The symbols move the nodes like this.
r: Kes->Zal, Ged->Bol, Tuz->Mev, Tas->Kem, Ber->Zes, Bom->Vid, Vir->Viz, Nal->Sot, Mun->Bom, Mef->Non, Zuz->Fam, Bil->Das, Sut->Por, Dit->Ris, Kub->Dib, Sev->Mam, Non->Zot, Vof->Rak, Mov->Pem, Ver->Zib, Zib->Muk, Pil->Dit, Rel->Tuz, Fil->Dev, Zot->Pep, Pem->Dag, Vab->Gos, Mib->Niv, Riz->Miv, Zef->Giz, Nas->Sut, Mam->Zep, Mem->Guv, Tur->Vup, Vid->Mas, Niv->Viv, Kuf->Gal, Mas->Ses, Sur->Pov, Dev->Fud, Vit->Taf, Bab->Bok, Duv->Lup, Pog->Bot, Gal->Bab, Pov->Vab, Vor->Daz, Doz->Riz, Vez->Nom, Sez->Ged, Das->Pog, Tik->Sis, Gif->Nof, Rak->Nas, Nom->Zef, Viz->Kat, Ser->Noz, Nof->Sas, Pep->Pil, Dag->Tik, Fam->Kud, Pom->Zuz, Beg->Lum, Maf->Ter, Vig->Tur, Tig->Lal, Zes->Piz, Fud->Sur, Til->Kub, Piz->Mov, Giz->Vel, Lup->Zon, Dem->Maf, Por->Sez, Kat->Doz, Bif->Vob, Pud->Mib, Lun->Nal, Sas->Kiv, Kiv->Bil, Fuf->Duv, Deg->Tas, Zon->Mef, Sis->Baz, Kep->Ber, Bol->Vit, Nez->Gif, Muk->Pom, Baz->Kuf, Der->Mun, Viv->Vez, Ris->Ser, Ter->Ver, Fom->Vor, Daz->Der, Zep->Beg, Kud->Vof, Dib->Lun, Sot->Vir, Lum->Til, Guv->Nez, Taf->Rel, Miv->Kep, Kem->Bif, Mev->Pud, Bot->Deg, Dif->Fuf, Ses->Fil, Bok->Tig, Vel->Fom, Lal->Dif, Gos->Sev, Noz->Mem, Zal->Vig, Vup->Dem, Vob->Kes
h: Kes->Ter, Ged->Pud, Tuz->Nom, Tas->Tur, Ber->Sis, Bom->Sur, Vir->Ber, Nal->Miv, Mun->Fud, Mef->Ser, Zuz->Por, Bil->Bif, Sut->Rel, Dit->Gif, Kub->Kat, Sev->Dib, Non->Noz, Vof->Bol, Mov->Gal, Ver->Vof, Zib->Rak, Pil->Nez, Rel->Vez, Fil->Sev, Zot->Mem, Pem->Bab, Vab->Til, Mib->Vel, Riz->Pem, Zef->Mun, Nas->Taf, Mam->Lun, Mem->Bil, Tur->Muk, Vid->Pov, Niv->Fom, Kuf->Fuf, Mas->Vab, Sur->Beg, Dev->Mam, Vit->Niv, Bab->Lup, Duv->Pil, Pog->Kes, Gal->Duv, Pov->Lum, Vor->Ses, Doz->Mov, Vez->Daz, Sez->Mev, Das->Vob, Tik->Tig, Gif->Bot, Rak->Vit, Nom->Der, Viz->Zes, Ser->Sas, Nof->Deg, Pep->Guv, Dag->Bok, Fam->Sez, Pom->Sut, Beg->Sot, Maf->Fam, Vig->Zib, Tig->Mef, Zes->Baz, Fud->Zep, Til->Viz, Piz->Kuf, Giz->Bom, Lup->Dit, Dem->Zuz, Por->Tuz, Kat->Piz, Bif->Dem, Pud->Giz, Lun->Riz, Sas->Tas, Kiv->Kem, Fuf->Pep, Deg->Vig, Zon->Ris, Sis->Lal, Kep->Tik, Bol->Mib, Nez->Pog, Muk->Nas, Baz->Dif, Der->Dev, Viv->Vor, Ris->Nof, Ter->Kud, Fom->Mas, Daz->Fil, Zep->Nal, Kud->Ged, Dib->Doz, Sot->Kep, Lum->Vir, Guv->Das, Taf->Viv, Miv->Dag, Kem->Vup, Mev->Zef, Bot->Zal, Dif->Zot, Ses->Gos, Bok->Zon, Vel->Vid, Lal->Non, Gos->Kub, Noz->Kiv, Zal->Ver, Vup->Pom, Vob->Maf
u: Kes->Ver, Ged->Mib, Tuz->Zef, Tas->Vup, Ber->Baz, Bom->Pov, Vir->Zes, Nal->Kep, Mun->Sur, Mef->Noz, Zuz->Sez, Bil->Vob, Sut->Tuz, Dit->Nof, Kub->Doz, Sev->Lun, Non->Mem, Vof->Vit, Mov->Bab, Ver->Rak, Zib->Nas, Pil->Gif, Rel->Nom, Fil->Mam, Zot->Guv, Pem->Bok, Vab->Kub, Mib->Fom, Riz->Dag, Zef->Bom, Nas->Rel, Mam->Nal, Mem->Das, Tur->Pom, Vid->Vab, Niv->Vor, Kuf->Duv, Mas->Gos, Sur->Lum, Dev->Zep, Vit->Viv, Bab->Zon, Duv->Dit, Pog->Zal, Gal->Lup, Pov->Til, Vor->Fil, Doz->Pem, Vez->Der, Sez->Pud, Das->Kes, Tik->Lal, Gif->Deg, Rak->Taf, Nom->Mun, Viz->Piz, Ser->Kiv, Nof->Tas, Pep->Nez, Dag->Tig, Fam->Ged, Pom->Por, Beg->Vir, Maf->Kud, Vig->Muk, Tig->Non, Zes->Kuf, Fud->Beg, Til->Kat, Piz->Gal, Giz->Vid, Lup->Ris, Dem->Fam, Por->Mev, Kat->Mov, Bif->Maf, Pud->Vel, Lun->Miv, Sas->Kem, Kiv->Bif, Fuf->Pil, Deg->Tur, Zon->Ser, Sis->Dif, Kep->Sis, Bol->Niv, Nez->Bot, Muk->Sut, Baz->Fuf, Der->Fud, Viv->Daz, Ris->Sas, Ter->Vof, Fom->Ses, Daz->Dev, Zep->Sot, Kud->Bol, Dib->Riz, Sot->Ber, Lum->Viz, Guv->Pog, Taf->Vez, Miv->Tik, Kem->Dem, Mev->Giz, Bot->Vig, Dif->Pep, Ses->Sev, Bok->Mef, Vel->Mas, Lal->Zot, Gos->Dib, Noz->Bil, Zal->Zib, Vup->Zuz, Vob->Ter
w: Kes->Vob, Ged->Sez, Tuz->Rel, Tas->Deg, Ber->Kep, Bom->Mun, Vir->Sot, Nal->Lun, Mun->Der, Mef->Zon, Zuz->Pom, Bil->Kiv, Sut->Nas, Dit->Pil, Kub->Til, Sev->Gos, Non->Mef, Vof->Kud, Mov->Piz, Ver->Ter, Zib->Ver, Pil->Pep, Rel->Taf, Fil->Ses, Zot->Non, Pem->Mov, Vab->Pov, Mib->Pud, Riz->Doz, Zef->Nom, Nas->Rak, Mam->Sev, Mem->Noz, Tur->Vig, Vid->Bom, Niv->Mib, Kuf->Baz, Mas->Vid, Sur->Fud, Dev->Fil, Vit->Bol, Bab->Gal, Duv->Fuf, Pog->Das, Gal->Kuf, Pov->Sur, Vor->Fom, Doz->Kat, Vez->Viv, Sez->Por, Das->Bil, Tik->Dag, Gif->Nez, Rak->Vof, Nom->Vez, Viz->Vir, Ser->Ris, Nof->Gif, Pep->Zot, Dag->Pem, Fam->Zuz, Pom->Muk, Beg->Zep, Maf->Dem, Vig->Zal, Tig->Bok, Zes->Ber, Fud->Dev, Til->Lum, Piz->Zes, Giz->Zef, Lup->Duv, Dem->Vup, Por->Sut, Kat->Viz, Bif->Kem, Pud->Mev, Lun->Dib, Sas->Nof, Kiv->Sas, Fuf->Dif, Deg->Bot, Zon->Lup, Sis->Tik, Kep->Miv, Bol->Ged, Nez->Guv, Muk->Zib, Baz->Sis, Der->Daz, Viv->Niv, Ris->Dit, Ter->Maf, Fom->Vel, Daz->Vor, Zep->Mam, Kud->Fam, Dib->Kub, Sot->Nal, Lum->Beg, Guv->Mem, Taf->Vit, Miv->Riz, Kem->Tas, Mev->Tuz, Bot->Pog, Dif->Lal, Ses->Mas, Bok->Bab, Vel->Giz, Lal->Tig, Gos->Vab, Noz->Ser, Zal->Kes, Vup->Tur, Vob->Bif
s: Kes->Zib, Ged->Niv, Tuz->Giz, Tas->Dem, Ber->Kuf, Bom->Vab, Vir->Piz, Nal->Ber, Mun->Pov, Mef->Mem, Zuz->Ged, Bil->Kes, Sut->Mev, Dit->Sas, Kub->Riz, Sev->Nal, Non->Guv, Vof->Taf, Mov->Bok, Ver->Nas, Zib->Sut, Pil->Nof, Rel->Zef, Fil->Zep, Zot->Nez, Pem->Tig, Vab->Dib, Mib->Vor, Riz->Tik, Zef->Vid, Nas->Tuz, Mam->Sot, Mem->Pog, Tur->Zuz, Vid->Gos, Niv->Daz, Kuf->Lup, Mas->Sev, Sur->Til, Dev->Beg, Vit->Vez, Bab->Mef, Duv->Ris, Pog->Vig, Gal->Zon, Pov->Kub, Vor->Dev, Doz->Dag, Vez->Mun, Sez->Mib, Das->Zal, Tik->Dif, Gif->Tas, Rak->Rel, Nom->Bom, Viz->Mov, Ser->Bil, Nof->Kem, Pep->Gif, Dag->Lal, Fam->Bol, Pom->Sez, Beg->Viz, Maf->Vof, Vig->Pom, Tig->Zot, Zes->Gal, Fud->Lum, Til->Doz, Piz->Bab, Giz->Mas, Lup->Ser, Dem->Kud, Por->Pud, Kat->Pem, Bif->Ter, Pud->Fom, Lun->Kep, Sas->Bif, Kiv->Vob, Fuf->Dit, Deg->Vup, Zon->Noz, Sis->Fuf, Kep->Baz, Bol->Viv, Nez->Deg, Muk->Por, Baz->Duv, Der->Sur, Viv->Der, Ris->Kiv, Ter->Rak, Fom->Fil, Daz->Fud, Zep->Vir, Kud->Vit, Dib->Miv, Sot->Zes, Lum->Kat, Guv->Bot, Taf->Nom, Miv->Sis, Kem->Maf, Mev->Vel, Bot->Tur, Dif->Pil, Ses->Mam, Bok->Non, Vel->Ses, Lal->Pep, Gos->Lun, Noz->Das, Zal->Muk, Vup->Fam, Vob->Ver

In the rows, 499 means zero.

The rows follow the links: the fewer symbols apart two nodes are, the more alike their rows tend to be.

Rows with their nodes:
[ 658  616  159  379  571  646  460  195  662  347  404  551  481  707  391  377   73  524  470  849  324  646  585  666  522  452  753  626  643  302  613  399  302  590  571  850  596   63  629  487  776  635  426  265  508]: Gos
[ 660  581  151  400  602  667  487  215  683  348  409  516  492  730  426  401   72  523  446  864  328  627  569  625  531  426  757  628  609  260  611  368  325  616  607  841  571   58  624  516  780  628  425  249  498]: Pov
[ 597  716  319  292  370  460  359  162  506  408  427  802  426  527  240  282  190  583  606  732  311  749  632  835  475  556  693  602  772  646  600  560  171  420  405  801  690  157  651  305  672  608  396  393  584]: Viz
[ 344  492  878  540  311  264  460  701  278  656  591  616  474  220  478  527  896  516  608  143  648  458  461  485  447  608  261  387  481  867  409  698  570  311  327  205  487  909  414  384  230  381  556  769  537]: Nez
[ 384  284  708  700  600  509  632  833  471  607  576  228  567  447  737  708  843  430  414  236  686  260  374  181  511  468  282  386  239  403  387  467  823  549  567  181  322  867  342  673  300  382  601  627  433]: Dem
[ 521  734  492  283  253  333  321  245  383  478  468  890  401  395  208  271  352  588  677  559  376  757  623  861  454  614  596  551  788  847  572  657  178  324  306  683  700  335  621  231  554  556  418  527  601]: Mov
[ 568  733  382  278  325  414  341  182  462  426  439  832  410  482  223  270  233  578  634  682  338  757  623  860  468  573  669  584  778  716  593  595  159  382  372  764  701  210  644  276  639  592  405  431  585]: Riz
[ 626  694  246  313  443  535  384  150  567  372  415  713  440  609  303  309  118  564  558  804  313  727  620  797  500  514  730  617  743  517  608  489  200  493  477  841  664   92  653  371  725  618  395  332  547]: Dib
[ 662  571  133  408  607  690  484  233  697  344  403  483  498  732  442  414   75  516  440  872  321  609  566  611  531  418  753  629  595  240  612  363  336  630  625  835  567   69  616  545  778  625  431  244  481]: Sur
[ 512  276  427  692  772  714  685  712  659  487  508   98  600  669  785  713  540  406  306  517  585  258  390  155  558  357  460  474  226   87  456  296  799  708  723  387  311  575  407  787  506  470  571  418  394]: Sez
[ 649  451  152  528  735  773  594  369  744  366  418  279  548  788  591  543  159  464  345  818  393  469  501  415  553  363  698  598  439   59  576  278  515  725  713  731  452  164  552  679  738  595  473  238  428]: Daz
[ 349  354  807  661  487  405  564  823  380  643  597  359  544  339  663  662  921  460  489  165  700  305  398  268  490  525  247  369  311  596  383  553  759  452  467  148  367  928  351  569  237  359  592  708  471]: Bif
[ 551  295  330  669  795  756  676  622  702  441  477  108  595  734  757  681  436  417  298  610  531  298  411  200  554  347  529  500  267   30  498  270  741  743  744  480  323  452  432  785  586  511  553  353  388]: Rel
[ 412  281  657  711  654  555  648  825  508  583  567  187  587  486  764  717  793  428  383  285  673  249  373  155  518  449  310  395  225  331  402  425  823  591  606  209  311  822  358  701  334  401  597  596  431]: Ver
[ 411  671  733  364  206  228  339  444  271  581  535  862  414  230  279  353  649  569  696  323  503  666  561  755  440  657  418  466  688  986  477  745  313  250  244  445  642  627  528  236  362  463  479  685  607]: Fuf
[ 662  545  133  430  647  712  511  251  704  343  408  442  505  755  476  437   74  503  415  860  332  585  561  567  545  413  750  625  569  192  607  342  374  652  634  819  540   69  609  569  779  633  435  225  476]: Dev
[ 466  714  610  313  216  274  319  325  324  526  500  899  396  304  218  291  499  592  699  450  431  724  606  838  443  642  506  510  759  940  526  716  222  277  270  571  685  463  588  216  463  510  440  609  610]: Kuf

Each walk starts at a row. The symbols on each line, taken left to right, move it on to the next node.
Answer with the node's row; about right is enough.
start [ 566  323  303  647  801  760  666  588  713  429  469  123  596  749  749  667  396  420  303  639  510  320  428  215  558  348  556  521  289    9  503  254  726  750  743  524  339  407  450  781  615  526  527  327  389]
w w r r w s s s: [ 653  617  162  365  551  638  451  188  651  343  403  578  476  698  378  366   69  538  488  861  318  657  592  680  516  452  757  627  658  325  615  406  275  585  562  844  600   56  640  478  766  631  412  267  514]
s u r u s r h w r: [ 356  562  842  467  245  228  404  613  251  629  570  734  449  210  388  450  822  544  658  188  595  543  510  602  446  635  310  410  571  953  434  737  462  264  282  285  551  816  456  310  272  403  520  754  575]
start [ 634  402  193  568  769  790  617  449  749  380  438  213  565  792  656  585  229  447  322  776  440  415  466  336  560  347  659  572  383   17  551  261  588  740  733  667  417  234  517  725  702  572  492  260  415]
h r r s u r: [ 615  699  266  303  413  507  373  154  540  392  416  754  430  575  276  295  140  567  581  771  310  739  624  816  490  527  724  614  743  567  605  519  191  469  440  824  672  118  652  344  706  614  403  356  567]
r u r h u u: [ 371  575  837  455  244  226  396  593  258  622  572  746  438  193  369  438  809  544  665  193  588  557  512  620  442  640  322  417  583  965  436  738  451  265  279  292  562  797  466  296  273  413  515  750  574]
start [ 552  734  427  287  293  368  326  204  424  440  448  866  408  432  212  268  295  595  657  622  358  764  626  865  463  605  631  575  788  792  574  633  161  348  333  719  698  266  628  250  600  574  406  483  592]
r s s s s w: [ 338  430  863  592  389  316  505  766  303  652  600  515  498  257  555  591  924  491  564  140  679  389  440  388  466  574  244  369  401  762  382  640  660  363  381  160  433  936  377  453  220  369  578  760  511]
h u h w r u r r: [ 541  285  369  686  794  737  683  656  688  464  497   98  600  705  774  696  477  401  297  565  552  278  397  176  556  356  511  492  253   51  475  278  773  733  735  444  320  503  426  796  549  491  562  375  391]
start [ 647  634  180  345  516  606  430  182  630  351  401  616  461  679  356  349   75  542  498  841  310  680  595  720  514  465  753  619  670  384  620  433  257  555  536  853  618   59  642  443  760  631  413  283  519]
r w r s h h h: [ 412  675  721  365  203  226  334  426  277  572  533  863  420  247  265  341  629  573  703  337  494  674  570  774  435  658  420  473  707  987  488  743  300  250  244  451  649  613  535  224  385  473  472  682  611]
h w h h u s s: [ 476  260  501  711  751  669  677  754  623  522  527  113  598  616  790  725  644  406  324  435  632  239  375  142  536  388  409  441  213  154  434  332  832  676  690  320  300  668  382  770  447  447  584  471  397]
start [ 602  363  233  616  793  779  647  511  740  406  453  160  578  777  704  628  305  425  304  726  471  358  451  266  560  347  613  550  321   13  522  249  663  753  745  594  369  308  491  761  660  552  521  295  396]
w w s r s r h: [ 646  644  183  345  511  589  422  169  614  365  415  641  464  654  340  342   82  543  518  840  310  691  602  736  514  478  752  631  694  406  611  440  247  545  527  851  635   60  653  434  762  635  414  293  524]
w w r r w s s s: [ 447  704  654  322  208  247  320  360  300  541  510  896  403  278  235  311  538  589  703  410  451  710  594  815  438  649  481  493  748  961  511  727  236  265  254  533  672  524  567  215  431  503  449  634  614]
start [ 497  733  557  290  233  301  317  283  355  496  486  894  395  343  213  277  422  592  685  510  406  744  614  853  446  633  550  536  774  895  547  693  190  285  285  628  692  399  600  224  508  540  432  570  610]
s u w w h r s u: [ 371  321  769  674  541  442  607  846  422  629  583  300  557  378  696  679  893  442  453  188  693  276  383  227  499  493  258  374  273  517  380  513  784  495  514  155  343  917  345  615  269  378  590  671  451]
w w s r s r h: [ 558  311  324  653  795  756  670  602  705  448  480  111  600  735  751  677  419  419  299  620  519  310  414  204  560  351  548  513  275   29  502  261  718  747  749  509  329  437  450  779  597  512  540  340  397]
start [ 340  450  867  567  352  291  477  751  297  653  591  554  491  244  525  557  914  504  581  136  671  425  450  428  453  591  250  372  436  808  395  659  628  348  361  181  459  924  386  429  226  369  561  755  526]
r w u s r: [ 402  276  682  712  635  543  640  829  495  595  565  194  567  476  752  721  808  419  399  269  675  244  372  163  518  448  308  395  227  359  396  440  832  580  596  205  310  837  337  691  321  389  597  602  418]
h w u r h r: [ 595  347  247  622  800  779  657  535  734  409  456  145  584  762  720  643  324  429  300  695  486  345  440  266  562  346  601  539  310    3  521  255  668  749  752  580  370  341  470  761  650  541  526  302  398]
start [ 641  658  197  335  490  586  409  165  609  365  412  660  449  644  326  332   86  550  528  827  306  701  606  748  502  487  746  625  695  431  613  449  229  531  502  847  639   73  646  412  752  632  409  303  529]
h r h h r h s h: [ 338  475  865  542  327  271  466  719  280  649  589  601  487  227  488  532  905  512  603  138  647  440  452  467  450  600  256  380  467  850  401  690  592  324  339  198  475  917  406  397  231  380  551  766  544]
s w u r r w u w: [ 432  269  607  724  678  604  669  823  544  567  557  152  586  540  779  731  754  415  359  339  650  235  368  147  531  414  341  412  210  255  411  395  828  623  644  245  296  770  357  732  376  416  601  549  413]
start [ 416  277  646  717  658  570  649  815  524  579  562  181  580  503  772  726  787  417  371  306  664  234  366  151  525  429  320  401  220  297  404  399  842  603  611  225  299  819  352  719  346  402  595  582  420]
w r s w h u u: [ 646  462  145  514  727  761  583  356  746  357  423  304  541  788  588  522  146  467  353  820  388  490  504  440  552  363  713  595  457   82  582  279  504  718  706  748  469  151  555  670  747  600  468  237  429]
h r w s s s u h: [ 403  646  759  389  209  221  351  482  265  595  544  837  415  230  293  372  694  565  680  289  533  641  545  730  433  667  389  450  673  994  464  737  338  242  249  403  625  680  518  239  342  448  478  712  592]
start [ 351  361  814  642  475  394  556  828  365  647  590  380  528  322  648  653  919  461  488  155  694  318  401  280  485  536  239  363  321  618  377  567  745  438  464  142  376  934  354  555  235  369  592  720  474]
r s w s r u s: [ 612  377  208  590  777  779  637  486  739  394  451  190  580  787  688  601  265  432  312  748  448  383  457  299  564  345  634  558  356   15  548  258  622  751  746  646  394  282  500  741  687  556  506  276  406]
r s h w s s: [ 581  727  365  282  338  433  337  175  480  426  435  824  419  497  227  280  220  582  622  696  331  758  633  851  474  572  674  592  771  700  608  583  166  401  382  778  697  194  656  277  650  596  402  420  587]
